Below are the code and all the weights of a small trained network. Each question names an input and a target symbol and asks about switching units off, where a switched-off unit gives its printed mean instead of its output.

import numpy as np


def w(rows, s, z=0):
    codes = np.array(rows[::2]) - 128.0
    scale = np.full(codes.shape[1], s)
    scale[-1] = z or s
    return codes * scale


def f(y):
    return np.maximum(y, 0)


def softmax(a):
    e = np.exp(a - a.max(-1, keepdims=True))
    return e / e.sum(-1, keepdims=True)


def log_softmax(a):
    a = a - a.max(-1, keepdims=True)
    return a - np.log(np.exp(a).sum(-1, keepdims=True))


def net(x, mask):
    ids = ['ΓΘβδηφ'.index(c) for c in x.split()]
    T = len(ids)
    res = E[ids] + P[:T]
    u = 0
    for l in range(2):
        q, k, v = (res @ M[l].T for M in (Q, K, V))
        z = softmax(np.where(np.tri(T) > 0, q @ k.T / 2**0.5, -1e9)) @ v
        res = res + np.where(mask[u], z, O[l][:, -1]) @ O[l][:, :-1]
        u += 1
        y = f(res @ A[l][:, :-1].T + A[l][:, -1])
        res = res + np.where(mask[u : u + 8], y, B[l][:, -1]) @ B[l][:, :-1]
        u += 8
    return log_softmax(res[-1] @ U[:, :-1].T + U[:, -1])


Q, K, V, O, A, B = {}, {}, {}, {}, {}, {}
E = w([
[148,108,164,97],'Γ',
[138,149,211,149],'Θ',
[149,171,32,97],'β',
[137,48,58,116],'δ',
[167,182,202,223],'η',
[2,73,178,167],'φ',
],0.015)
P = w([
[76,204,171,48],'0',
[80,159,95,156],'1',
[100,131,132,128],'2',
[114,107,138,117],'3',
[123,93,135,124],'4',
[131,77,134,121],'5',
[137,64,132,115],'6',
[141,49,139,110],'7',
[148,37,138,108],'8',
[154,26,136,101],'9',
[157,13,121,103],'10',
[172,12,128,102],'11',
[181,2,141,92],'12',
],0.0094)
Q[0] = w([
[177,1,156,162],'0.h0',
[112,130,157,236],'0.h0',
],0.0093)
K[0] = w([
[233,1,159,193],'0.h0',
[109,70,197,151],'0.h0',
],0.0087)
V[0] = w([
[150,213,83,59],'0.h0',
[87,254,45,80],'0.h0',
],0.0082)
O[0] = w([
[138,98,152,95,28],'0.h0',
[154,117,254,69,3],'0.h0',
],0.0095,0.0037)
A[0] = w([
[138,157,61,29,110],'0.n0',
[176,34,183,201,158],'0.n1',
[174,108,67,82,149],'0.n2',
[237,135,169,170,139],'0.n3',
[146,193,74,150,89],'0.n4',
[197,12,179,126,214],'0.n5',
[205,37,143,119,3],'0.n6',
[65,218,166,196,112],'0.n7',
],0.011,0.003)
B[0] = w([
[132,122,249,90,184],'0.n0',
[89,178,52,154,230],'0.n1',
[148,145,110,88,191],'0.n2',
[117,103,90,188,217],'0.n3',
[89,148,186,123,182],'0.n4',
[170,134,63,96,181],'0.n5',
[165,99,70,156,154],'0.n6',
[201,56,144,111,254],'0.n7',
],0.016,0.0072)
Q[1] = w([
[221,158,183,4],'1.h0',
[70,225,90,81],'1.h0',
],0.013)
K[1] = w([
[248,109,208,47],'1.h0',
[192,207,87,114],'1.h0',
],0.012)
V[1] = w([
[252,191,144,149],'1.h0',
[150,143,167,206],'1.h0',
],0.016)
O[1] = w([
[67,168,59,164,255],'1.h0',
[89,5,209,126,254],'1.h0',
],0.011,0.007)
A[1] = w([
[45,207,239,69,17],'1.n0',
[58,132,255,216,201],'1.n1',
[125,160,253,96,255],'1.n2',
[166,57,173,99,63],'1.n3',
[50,167,203,179,25],'1.n4',
[114,86,46,178,163],'1.n5',
[250,85,81,220,70],'1.n6',
[110,37,193,133,60],'1.n7',
],0.0084,0.0059)
B[1] = w([
[170,97,251,194,137],'1.n0',
[192,69,96,75,253],'1.n1',
[69,63,164,59,155],'1.n2',
[102,163,168,150,181],'1.n3',
[60,162,118,108,151],'1.n4',
[125,108,179,170,239],'1.n5',
[78,155,141,95,214],'1.n6',
[181,227,117,158,245],'1.n7',
],0.019,0.017)
U = w([
[255,153,75,141,209],'Γ',
[204,133,58,69,122],'Θ',
[157,154,75,125,210],'β',
[190,215,136,102,125],'δ',
[239,202,43,72,35],'η',
[168,203,91,159,1],'φ',
],0.008,0.0024)

Each question gives the input, a string of symbols that net reads in full, and the target symbol t.
The units are the heads (2 rows each of Q, K, V and O) and the neurons (one row each of A and B). Each row of codes is followed by its name. A weight is (code - 128) times the scale printed after its matrix; where a second scale follows, it is the last column's (O, A, B and U).
mask holds one flag per unit, layer by layer, with each layer's heads first. A switched-off unit (its flag False) gives its mean, the last column of its rows in O or B, instead of its output. The means were averaged over made-up inputs and are rounded, as every weight is.
A unit's drop is (log p(t) with every unit on - log p(t) with that unit switched off) / (log p(t) with every unit on - log p(t) with every unit switched off).
The circuit of an input: a set's keep is (log p(t) with only the set's units on - log p(t) with every unit switched off) / (log p(t) with every unit on - log p(t) with every unit switched off). Starting from the 12 units with the biggest drops (on a tie, the unit counted first), units are removed one at a time, each time the one whose removal leaves the highest keep (on an exact tie, the one counted first), for as long as the keep stays at least 0.8.
circuit, biggest first: the units of the circuit, biggest drop first
unit that matters most: the unit with the biggest drop
k most important neurons: the k neurons with the biggest drops, biggest first
top k neurons in layer l: the k neurons of layer l with the biggest drops, biggest first
drop when u is switched off: that unit's drop, to one decimal
input η Γ Θ δ φ Θ, target δ: circuit, biggest first => (1.h0, 1.n3)
input Θ Θ η η η η η η Γ δ, target β: top 4 neurons in layer 0 => (0.n2, 0.n6, 0.n0, 0.n1)
input φ η φ β Γ β Γ η η φ δ, target β: 3 most important neurons => (0.n3, 0.n2, 1.n1)
input η η Θ, target Γ: circuit, biggest first => (1.h0, 1.n6, 1.n1, 0.n5)
input β η Θ, target Γ: circuit, biggest first => (0.n2, 1.h0, 1.n6, 1.n1)
input δ φ Γ, target η: top 2 neurons in layer 1 => (1.n5, 1.n3)
input η η η φ β η Θ Θ β β Θ, target φ: circuit, biggest first => (1.n1, 0.n1)
input φ η η β Θ φ β η, target δ: unit that matters most => 0.n7
input β η β β η η Γ Θ η β, target η: top 2 neurons in layer 0 => (0.n5, 0.n2)
input φ Γ η η Θ Γ, target β: top 2 neurons in layer 1 => (1.n7, 1.n1)
input β δ Γ Γ, target φ: circuit, biggest first => (1.n1, 1.h0, 0.h0)
input β η β η Γ φ, target δ: circuit, biggest first => (1.h0, 1.n3)
input η β φ φ β η Θ δ β Θ, target β: 2 most important neurons => (0.n7, 1.n7)
input Θ δ η β η δ Θ Θ β β β, target η: top 3 neurons in layer 0 => (0.n0, 0.n2, 0.n3)
input β β Θ, target φ: unit that matters most => 0.n5
input φ δ β η δ φ β β Γ δ η φ Θ, target δ: 3 most important neurons => (1.n1, 0.n2, 0.n5)
input β η β η η η η β Θ Θ, target β: top 3 neurons in layer 0 => (0.n7, 0.n0, 0.n4)
input Γ δ β, target δ: 4 most important neurons => (0.n0, 1.n1, 0.n7, 1.n0)
input β Θ δ, target φ: 3 most important neurons => (1.n1, 0.n3, 1.n5)
input η φ φ β, target δ: top 2 neurons in layer 0 => (0.n0, 0.n3)
input β η φ β η η Θ φ φ, target δ: top 2 neurons in layer 1 => (1.n3, 1.n1)
input φ η η η δ δ δ η η η Γ, target β: top 2 neurons in layer 0 => (0.n7, 0.n6)
input η β β φ Γ η η η φ Θ η, target δ: drop when 0.n7 is switched off => 2.5
input β η η Γ, target φ: drop when 0.n3 is switched off => 0.4
input β δ η δ, target φ: drop when 0.n7 is switched off => 0.0
